Here is a tiny trained network, its code and every weight. The questions are about switching its units off for an input and a target symbol, where a switched-off unit gives its printed mean instead of its output.

import numpy as np


def w(rows, s, z=0):
    codes = np.array(rows[::2]) - 128.0
    scale = np.full(codes.shape[1], s)
    scale[-1] = z or s
    return codes * scale


def softmax(a):
    e = np.exp(a - a.max(-1, keepdims=True))
    return e / e.sum(-1, keepdims=True)


def log_softmax(a):
    a = a - a.max(-1, keepdims=True)
    return a - np.log(np.exp(a).sum(-1, keepdims=True))


def net(x, mask):
    ids = ['αβγδξτ'.index(c) for c in x.split()]
    T = len(ids)
    res = E[ids] + P[:T]
    u = 0
    for l in range(3):
        r = res
        for j in range(3):
            rows = slice(4 * j, 4 * j + 4)
            q, k, v = (r @ M[l][rows].T for M in (Q, K, V))
            z = softmax(np.where(np.tri(T) > 0, q @ k.T / 4**0.5, -1e9)) @ v
            o = O[l][rows]
            res = res + np.where(mask[u + j], z, o[:, -1]) @ o[:, :-1]
        u += 3
    return log_softmax(res[-1] @ U[:, :-1].T + U[:, -1])


Q, K, V, O = {}, {}, {}, {}
E = w([
[159,178,136],'α',
[138,128,249],'β',
[130,97,93],'γ',
[165,102,197],'δ',
[88,5,66],'ξ',
[34,149,54],'τ',
],0.0027)
P = w([
[151,129,141],'0',
[70,172,100],'1',
[160,81,141],'2',
[198,184,1],'3',
[47,156,189],'4',
[112,61,127],'5',
],0.0076)
Q[0] = w([
[183,237,230],'0.h1',
[144,154,140],'0.h1',
[130,134,142],'0.h1',
[134,138,127],'0.h1',
[146,96,158],'0.h2',
[111,220,91],'0.h2',
[179,55,214],'0.h2',
[166,161,184],'0.h2',
[57,247,130],'0.h3',
[139,152,17],'0.h3',
[166,78,86],'0.h3',
[178,52,100],'0.h3',
],0.014)
K[0] = w([
[232,200,5],'0.h1',
[169,133,95],'0.h1',
[122,140,125],'0.h1',
[149,123,115],'0.h1',
[129,115,87],'0.h2',
[154,186,203],'0.h2',
[136,100,12],'0.h2',
[168,163,82],'0.h2',
[33,79,233],'0.h3',
[122,16,87],'0.h3',
[176,114,57],'0.h3',
[193,136,45],'0.h3',
],0.014)
V[0] = w([
[126,84,172],'0.h1',
[75,102,157],'0.h1',
[190,110,142],'0.h1',
[91,115,143],'0.h1',
[154,36,77],'0.h2',
[177,149,161],'0.h2',
[133,205,181],'0.h2',
[185,106,137],'0.h2',
[208,93,127],'0.h3',
[206,149,102],'0.h3',
[89,93,153],'0.h3',
[253,39,144],'0.h3',
],0.011)
O[0] = w([
[147,147,197,134],'0.h1',
[98,102,190,161],'0.h1',
[185,179,138,96],'0.h1',
[105,107,161,150],'0.h1',
[197,61,169,254],'0.h2',
[165,188,135,65],'0.h2',
[94,205,100,6],'0.h2',
[197,154,154,125],'0.h2',
[191,161,179,139],'0.h3',
[162,198,161,171],'0.h3',
[128,73,120,91],'0.h3',
[247,143,216,122],'0.h3',
],0.012,0.00095)
Q[1] = w([
[114,127,228],'1.h1',
[110,76,201],'1.h1',
[169,1,251],'1.h1',
[219,135,133],'1.h1',
[81,143,174],'1.h2',
[224,81,76],'1.h2',
[139,159,34],'1.h2',
[121,139,118],'1.h2',
[106,121,204],'1.h3',
[91,16,143],'1.h3',
[71,212,139],'1.h3',
[94,219,179],'1.h3',
],0.0098)
K[1] = w([
[81,117,208],'1.h1',
[56,100,169],'1.h1',
[27,12,181],'1.h1',
[186,67,131],'1.h1',
[135,75,162],'1.h2',
[99,229,106],'1.h2',
[170,117,31],'1.h2',
[141,108,113],'1.h2',
[124,83,104],'1.h3',
[219,114,53],'1.h3',
[72,175,76],'1.h3',
[55,132,112],'1.h3',
],0.011)
V[1] = w([
[189,101,74],'1.h1',
[186,76,132],'1.h1',
[98,113,206],'1.h1',
[192,58,150],'1.h1',
[149,138,121],'1.h2',
[173,157,119],'1.h2',
[60,97,146],'1.h2',
[184,162,113],'1.h2',
[166,198,159],'1.h3',
[79,188,253],'1.h3',
[61,121,200],'1.h3',
[183,255,201],'1.h3',
],0.0081)
O[1] = w([
[161,187,169,167],'1.h1',
[144,144,212,170],'1.h1',
[104,61,149,115],'1.h1',
[147,137,227,178],'1.h1',
[158,124,126,140],'1.h2',
[186,123,129,152],'1.h2',
[39,133,127,88],'1.h2',
[189,118,127,157],'1.h2',
[155,78,61,204],'1.h3',
[136,2,126,104],'1.h3',
[115,62,176,51],'1.h3',
[177,23,11,250],'1.h3',
],0.0084,0.0023)
Q[2] = w([
[154,247,116],'2.h1',
[117,140,177],'2.h1',
[119,42,123],'2.h1',
[83,107,210],'2.h1',
[158,136,169],'2.h2',
[238,150,111],'2.h2',
[191,92,227],'2.h2',
[110,121,128],'2.h2',
[201,173,145],'2.h3',
[118,123,129],'2.h3',
[195,111,25],'2.h3',
[183,170,159],'2.h3',
],0.011)
K[2] = w([
[227,119,183],'2.h1',
[117,148,175],'2.h1',
[64,117,84],'2.h1',
[72,202,163],'2.h1',
[171,131,149],'2.h2',
[207,28,120],'2.h2',
[180,140,245],'2.h2',
[111,142,132],'2.h2',
[181,200,76],'2.h3',
[123,117,137],'2.h3',
[61,194,28],'2.h3',
[185,179,102],'2.h3',
],0.011)
V[2] = w([
[45,198,14],'2.h1',
[92,98,133],'2.h1',
[32,133,144],'2.h1',
[122,11,107],'2.h1',
[70,2,132],'2.h2',
[234,189,166],'2.h2',
[76,106,90],'2.h2',
[76,88,249],'2.h2',
[162,210,218],'2.h3',
[106,136,100],'2.h3',
[67,203,73],'2.h3',
[164,119,81],'2.h3',
],0.0084)
O[2] = w([
[178,250,100,95],'2.h1',
[169,121,135,134],'2.h1',
[206,160,180,58],'2.h1',
[177,66,69,254],'2.h1',
[199,81,90,184],'2.h2',
[103,209,222,162],'2.h2',
[133,97,68,111],'2.h2',
[166,19,192,71],'2.h2',
[180,90,46,92],'2.h3',
[123,112,160,109],'2.h3',
[140,47,198,39],'2.h3',
[146,167,149,178],'2.h3',
],0.011,0.007)
U = w([
[2,80,78,28],'α',
[93,46,204,175],'β',
[70,140,144,132],'γ',
[60,210,92,42],'δ',
[206,195,201,254],'ξ',
[214,84,39,122],'τ',
],0.0038,0.0044)

Each question gives the input, a string of symbols that net reads in full, and the target symbol t.
The units are the heads (4 rows each of Q, K, V and O). Each row of codes is followed by its name. A weight is (code - 128) times the scale printed after its matrix; where a second scale follows, it is the last column's (O and U).
mask holds one flag per head, layer by layer. A switched-off head (its flag False) gives its mean, the last column of its rows in O, instead of its output. The means were averaged over made-up inputs and are rounded, as every weight is.
A unit's drop is (log p(t) with every unit on - log p(t) with that unit switched off) / (log p(t) with every unit on - log p(t) with every unit switched off).
The circuit of an input: a set's keep is (log p(t) with only the set's units on - log p(t) with every unit switched off) / (log p(t) with every unit on - log p(t) with every unit switched off). Starting from all 9 units, units are removed one at a time, each time the one whose removal leaves the highest keep (on an exact tie, the one counted first), for as long as the keep stays at least 0.8.
units of the circuit, in order: the units of the circuit, biggest drop first
unit that matters most: the unit with the biggest drop
which heads matter: for each layer, one digit per head in row order, 1 if its drop is at least 0.15 and else 0, layers parted by /
input ξ α α β ξ γ, target ξ: which heads matter => 001 / 000 / 100
input ξ ξ ξ δ, target β: units of the circuit, in order => 2.h1, 1.h1, 0.h2, 0.h3
input ξ τ ξ γ β, target τ: units of the circuit, in order => 0.h3, 2.h2
input ξ ξ ξ γ, target β: units of the circuit, in order => 2.h1, 1.h1, 0.h2, 0.h3
input α ξ ξ δ τ, target τ: units of the circuit, in order => 2.h2, 0.h3
input β ξ β β δ, target τ: units of the circuit, in order => 2.h2, 0.h3, 1.h1
input β ξ ξ ξ α, target τ: units of the circuit, in order => 2.h2, 0.h3
input δ β ξ ξ, target α: which heads matter => 111 / 011 / 100
input ξ α β ξ, target β: which heads matter => 011 / 100 / 110
input ξ δ ξ γ ξ, target τ: which heads matter => 001 / 100 / 110
input ξ α ξ ξ ξ, target τ: units of the circuit, in order => 0.h3, 2.h2, 1.h1
input ξ ξ β, target ξ: unit that matters most => 2.h2
input α γ ξ ξ β δ, target ξ: which heads matter => 011 / 000 / 100
input α γ ξ α, target δ: which heads matter => 110 / 011 / 110
input α ξ δ τ, target δ: unit that matters most => 2.h2
input ξ ξ τ α α, target α: which heads matter => 001 / 001 / 100
input ξ α δ ξ β, target τ: which heads matter => 001 / 000 / 110
input α β β γ β, target α: which heads matter => 111 / 111 / 001
input ξ τ τ ξ γ, target τ: which heads matter => 001 / 000 / 110
input α β α ξ α, target α: unit that matters most => 0.h3
